Below is a small trained network, with its code and all its weights. Each question gives an input and a class and asks what happens when units are switched off, that is, made to give their printed mean instead of their output.

import numpy as np


def w(rows, s, z=0):
    codes = np.array(rows[::2]) - 128.0
    scale = np.full(codes.shape[1], s)
    scale[-1] = z or s
    return codes * scale


def f(y):
    return np.maximum(y, 0)


def log_softmax(a):
    a = a - a.max(-1, keepdims=True)
    return a - np.log(np.exp(a).sum(-1, keepdims=True))


def net(x, mask):
    res = np.array(x, float).reshape(1, 7) / 4 @ E
    y = f(res @ A[0][:, :-1].T + A[0][:, -1])
    res = res + np.where(mask, y, B[0][:, -1]) @ B[0][:, :-1]
    return log_softmax(res[-1] @ U[:, :-1].T + U[:, -1])


A, B = {}, {}
E = w([
[209,184,111,104],'x0',
[151,74,5,194],'x1',
[127,192,102,185],'x2',
[41,198,157,146],'x3',
[104,7,255,146],'x4',
[181,145,222,143],'x5',
[99,193,117,242],'x6',
],0.0064)
A[0] = w([
[202,155,76,97,162],'n0',
[72,119,59,126,43],'n1',
[172,120,95,47,253],'n2',
[150,228,238,113,150],'n3',
[105,89,121,228,245],'n4',
[229,79,198,180,125],'n5',
[71,6,140,154,155],'n6',
[104,211,88,177,164],'n7',
[228,109,162,144,101],'n8',
],0.012,0.0056)
B[0] = w([
[185,141,78,122,223],'n0',
[49,160,140,179,173],'n1',
[219,97,159,116,241],'n2',
[151,252,182,123,228],'n3',
[158,59,81,173,254],'n4',
[54,99,192,224,218],'n5',
[197,60,226,146,243],'n6',
[143,128,110,216,237],'n7',
[47,80,114,149,185],'n8',
],0.02,0.0088)
U = w([
[109,23,160,171,227],'0',
[245,138,25,211,243],'1',
[108,199,25,255,2],'2',
[50,141,42,39,33],'3',
[173,174,221,71,169],'4',
[181,95,64,42,32],'5',
],0.0062,0.0044)

Each question gives the input, the list of numbers given to net, and the class t.
The units are the neurons (one row each of A and B). Each row of codes is followed by its name. A weight is (code - 128) times the scale printed after its matrix; where a second scale follows, it is the last column's (A, B and U).
mask holds one flag per neuron, in row order. A switched-off neuron (its flag False) gives its mean, the last column of its row in B, instead of its output. The means were averaged over made-up inputs and are rounded, as every weight is.
A unit's drop is (log p(t) with every unit on - log p(t) with that unit switched off) / (log p(t) with every unit on - log p(t) with every unit switched off).
The circuit of an input: a set's keep is (log p(t) with only the set's units on - log p(t) with every unit switched off) / (log p(t) with every unit on - log p(t) with every unit switched off). Starting from all 9 units, units are removed one at a time, each time the one whose removal leaves the highest keep (on an exact tie, the one counted first), for as long as the keep stays at least 0.8.
circuit, biggest first: the units of the circuit, biggest drop first
most important unit: the unit with the biggest drop
k most important neurons: the k neurons with the biggest drops, biggest first
drop when u is switched off: that unit's drop, to one decimal
input [-3,-5,6,-8,-5,4,6], class 2: circuit, biggest first -> (n2; n6)
input [5,1,6,0,-3,8,6], class 2: circuit, biggest first -> (n2; n6)
input [-2,6,4,1,-6,-7,2], class 2: most important unit -> n1
input [-6,-6,-4,0,5,7,4], class 4: 2 most important neurons -> (n3; n7)
input [2,-5,-6,8,-4,6,5], class 4: 2 most important neurons -> (n3; n4)
input [6,7,3,-3,1,5,5], class 2: circuit, biggest first -> (n6; n5)
input [-2,7,-8,4,-5,-4,3], class 2: 3 most important neurons -> (n1; n6; n2)
input [0,-1,-5,-1,-3,8,4], class 2: circuit, biggest first -> (n6; n2)
input [-1,-6,-8,-5,-4,-7,5], class 5: 4 most important neurons -> (n7; n5; n4; n3)
input [6,-8,7,-4,-4,1,5], class 2: 3 most important neurons -> (n7; n6; n3)
input [5,4,3,-6,3,-1,-8], class 0: 3 most important neurons -> (n5; n8; n3)
input [2,-7,3,3,-3,7,5], class 4: 2 most important neurons -> (n3; n4)
input [-5,3,2,1,-2,-5,2], class 2: 2 most important neurons -> (n1; n2)
input [7,-3,-8,1,-7,7,-7], class 4: circuit, biggest first -> (n3)
input [-1,1,6,-4,1,8,7], class 2: circuit, biggest first -> (n6; n2)
input [8,2,-1,-4,3,3,8], class 0: 3 most important neurons -> (n5; n8; n1)
input [-2,-6,-3,1,7,2,-7], class 4: drop when n3 is switched off -> 1.1
input [2,5,-1,-1,3,6,8], class 0: drop when n4 is switched off -> 0.0
input [-8,-3,3,-2,0,4,2], class 4: drop when n1 is switched off -> 0.1
input [-8,1,-5,4,-7,-6,7], class 2: circuit, biggest first -> (n1)
